Read these off the row that follows.
1) Give the entry just right of 101.
2) Give the median entry.
3) Give the entry just left of the largest entry.
[123 130 148 118 131 137 109 112 122 100 123 108 102 101 154]
1) 154
2) 122
3) 101

Read these off the row that follows.
1) The entry just left of 126?
2) The entry just right of 138?
[134 138 126 116 158 139 133 144 121 137 144 144]
1) 138
2) 126

Read these off the array that follows. Indices start at 1.
1) Which number is the entry at row 2, column 1?
2) Which number is the entry in the bottom-left corner?
3) Which number is the entry directly below 127?
4) Which number is the entry just left of 147?
5) Which number is the entry at row 3, column 1?
6) Which number is the bottom entry of the column that holds the smallest entry?
7) Which number is the entry in row 1 and column 3?
8) Which number is the entry in row 1 and column 2?
array([[130, 142, 117, 131, 124, 110, 135, 115, 122, 147, 121, 127, 136],
       [129, 142, 117, 132, 125, 109, 136, 115, 122, 146, 120, 128, 135],
       [131, 141, 117, 132, 122, 114, 134, 115, 122, 149, 121, 126, 136],
       [129, 144, 118, 132, 126, 106, 137, 115, 122, 145, 120, 128, 136]])
1) 129
2) 129
3) 128
4) 122
5) 131
6) 106
7) 117
8) 142

[[118, 114, 127, 114, 109, 132, 119, 135, 128, 115], [136, 131, 128, 130, 141, 124, 142, 113, 130, 147], [127, 140, 135, 143, 133, 123, 123, 135, 132, 120], [131, 143, 133, 145, 139, 123, 127, 132, 131, 126], [128, 133, 126, 133, 128, 131, 120, 138, 123, 121], [120, 138, 134, 142, 121, 127, 109, 151, 129, 102], [129, 133, 128, 133, 130, 128, 125, 132, 127, 125], [112, 122, 146, 127, 113, 115, 125, 129, 148, 111]]
The fifth entry in reading order is 109
The 2nd largest entry: 148
The entry just right of the largest entry is 129
The 3rd entry in reading order is 127
Find the largest entry.
A: 151
Find the smallest entry.
A: 102
The 1st entry in reading order is 118

Questions about the matrix below.
1) What is the bottom entry of the column that holds the smallest entry?
2) What is the entry in the top-right corner?
3) What is the 1st entry, reading row by row?
4) What is the entry just left of 131?
5) What is the third entry, reading row by row?
6) What is the 2nd-last entry, reading row by row?
7) What is the first entry of the smallest entry's row?
8) What is the second entry on the diagonal from the top-right corner?
array([[120, 126, 133, 130, 130, 132, 135, 130, 126],
       [154, 128, 132, 126, 132, 124, 121, 128, 128],
       [119, 123, 126, 130, 129, 120, 135, 128, 128],
       [113, 133, 129, 133, 133, 133, 132, 129, 127],
       [140, 121, 127, 128, 132, 131, 126, 124, 128]])
1) 140
2) 126
3) 120
4) 132
5) 133
6) 124
7) 113
8) 128

Questions about the matrix below. Rows and columns are numbered from 1.
1) Give the entry in the bottom-left corner.
2) Give the top entry of the column that holds the largest entry.
3) Give the bottom-right entry.
4) Give the bottom entry of the column that holds the smallest entry.
5) Give the entry in row 1 and column 3.
6) Give the entry directly below 128.
[[129 132 142 128 112 141 102 104]
 [133 154 129 141 141 119 135 153]]
1) 133
2) 132
3) 153
4) 135
5) 142
6) 141

Questions about the table below. Counting starts at 1.
1) What is the bottom-right entry?
2) What is the entry just left of 136?
3) What is the entry in row 3 and column 1?
4) What is the entry in row 1 and column 1?
5) What is the entry in the bottom-left corner?
6) What is the entry directly above 130?
7) What is the entry in row 3 and column 3?
[[128 112 104 157 109]
 [127 113 132 147 109]
 [128 140 104 156 109]
 [127 113 132 157 110]
 [128 112 132 152 109]
 [127 113 104 157 109]
 [127 136 104 156 110]
 [128 113 131 156 109]
 [128 113 104 157 109]
 [128 140 104 157 109]
 [128 112 132 156 109]
 [127 113 104 157 110]
 [127 113 132 129 109]
 [128 140 104 157 109]
 [127 112 131 157 109]
 [130 140 104 157 110]]
1) 110
2) 127
3) 128
4) 128
5) 130
6) 127
7) 104

[[110 155 125 114]
 [122 149 122 110]
 [120 150 126 110]
 [114 135 127 129]
 [142 124 140 121]
 [140 121 138 121]
 [136 112 122 149]
 [133 119 135 131]
 [132 127 138 128]]
Counting starts at 1.
What is the top-right entry?
Answer: 114
What is the entry in the top-left corner?
Answer: 110
The entry in row 2 and column 1: 122
The entry in row 1 and column 2 is 155
What is the entry at row 1, column 3?
Answer: 125
The entry directly below 129: 121
What is the entry in the bottom-left corner?
Answer: 132
What is the entry directly below 155?
Answer: 149
What is the entry at row 3, column 1?
Answer: 120
What is the entry in row 3 and column 3?
Answer: 126
The bottom-right entry is 128
What is the entry just right of 124?
Answer: 140
The entry directly below 126: 127
